Here is a tiny trained network, its code and every weight. The questions are about switching its units off for an input and a class, where a switched-off unit gives its printed mean instead of its output.

import numpy as np


def w(rows, s, z=0):
    codes = np.array(rows[::2]) - 128.0
    scale = np.full(codes.shape[1], s)
    scale[-1] = z or s
    return codes * scale


def norm(h):
    return h / np.sqrt((h * h).mean(-1, keepdims=True) + 1e-5)


def f(y):
    return y / 2 * (1 + np.tanh(0.7978845608 * (y + 0.044715 * y**3)))


def log_softmax(a):
    a = a - a.max(-1, keepdims=True)
    return a - np.log(np.exp(a).sum(-1, keepdims=True))


def net(x, mask):
    res = np.array(x, float).reshape(1, 4) / 4 @ E
    u = 0
    for l in range(2):
        y = f(norm(res) @ A[l][:, :-1].T + A[l][:, -1])
        res = res + np.where(mask[u : u + 3], y, B[l][:, -1]) @ B[l][:, :-1]
        u += 3
    return log_softmax(norm(res)[-1] @ U[:, :-1].T + U[:, -1])


A, B = {}, {}
E = w([
[95,180,52,187,194],'x0',
[207,237,132,189,136],'x1',
[207,2,77,205,149],'x2',
[124,130,132,132,128],'x3',
],0.008)
A[0] = w([
[191,139,213,166,254,77],'L0N1',
[11,147,62,65,50,73],'L0N2',
[137,241,221,109,65,2],'L0N3',
],0.0078,0.0069)
B[0] = w([
[138,178,24,127,74,145],'L0N1',
[108,179,113,251,59,253],'L0N2',
[175,82,204,55,222,226],'L0N3',
],0.012,0.0023)
A[1] = w([
[65,173,251,91,18,6],'L1N1',
[245,93,136,194,2,4],'L1N2',
[70,246,120,125,96,47],'L1N3',
],0.0097,0.0041)
B[1] = w([
[211,115,34,248,98,255],'L1N1',
[79,167,126,11,71,212],'L1N2',
[67,115,202,100,160,212],'L1N3',
],0.011,0.0045)
U = w([
[186,184,65,212,70,254],'0',
[114,41,177,69,93,127],'1',
[254,185,238,79,189,79],'2',
[197,178,107,56,55,140],'3',
[23,175,179,226,142,93],'4',
[100,61,63,165,224,69],'5',
[114,238,198,126,236,123],'6',
],0.015,0.0065)

Each question gives the input, the list of numbers given to net, and the class t.
The units are the neurons (one row each of A and B). Each row of codes is followed by its name. A weight is (code - 128) times the scale printed after its matrix; where a second scale follows, it is the last column's (A, B and U).
mask holds one flag per neuron, layer by layer. A switched-off neuron (its flag False) gives its mean, the last column of its row in B, instead of its output. The means were averaged over made-up inputs and are rounded, as every weight is.
A unit's drop is (log p(t) with every unit on - log p(t) with that unit switched off) / (log p(t) with every unit on - log p(t) with every unit switched off).
The circuit of an input: a set's keep is (log p(t) with only the set's units on - log p(t) with every unit switched off) / (log p(t) with every unit on - log p(t) with every unit switched off). Starting from all 6 units, units are removed one at a time, each time the one whose removal leaves the highest keep (on an exact tie, the one counted first), for as long as the keep stays at least 0.8.
circuit, biggest first: the units of the circuit, biggest drop first
unit that matters most: the unit with the biggest drop
k most important neurons: the k neurons with the biggest drops, biggest first
drop when u is switched off: that unit's drop, to one decimal
input [-1,0,8,-4], class 1: circuit, biggest first	L1N1, L1N2
input [4,3,0,-8], class 6: 2 most important neurons	L1N1, L1N3
input [8,-4,0,2], class 4: circuit, biggest first	L1N1, L0N3
input [1,-2,0,3], class 4: circuit, biggest first	L1N1, L0N2
input [-2,0,3,8], class 1: circuit, biggest first	L1N1
input [5,-2,-1,-3], class 4: circuit, biggest first	L0N2, L1N1
input [-8,3,3,-4], class 3: 2 most important neurons	L1N2, L0N3
input [-1,1,-6,8], class 2: 2 most important neurons	L0N3, L0N1
input [-8,3,3,-8], class 3: 3 most important neurons	L1N2, L0N3, L1N3
input [3,6,-1,1], class 6: 3 most important neurons	L1N1, L1N3, L0N2
input [-5,8,2,2], class 3: 2 most important neurons	L1N2, L0N1
input [1,-4,-2,-7], class 4: 2 most important neurons	L0N2, L1N3
input [1,-8,-6,0], class 4: 2 most important neurons	L1N3, L0N2
input [3,-1,2,6], class 5: unit that matters most	L0N2
input [-8,-8,-1,-3], class 0: circuit, biggest first	L1N1, L0N3, L1N3
input [0,5,-6,7], class 2: 2 most important neurons	L0N3, L0N2
input [-5,7,-5,6], class 2: drop when L1N3 is switched off	0.0
input [-2,-2,8,7], class 1: drop when L1N2 is switched off	0.3
input [0,4,-3,-1], class 2: drop when L0N3 is switched off	0.6
input [-2,6,7,-4], class 3: 2 most important neurons	L1N2, L1N1
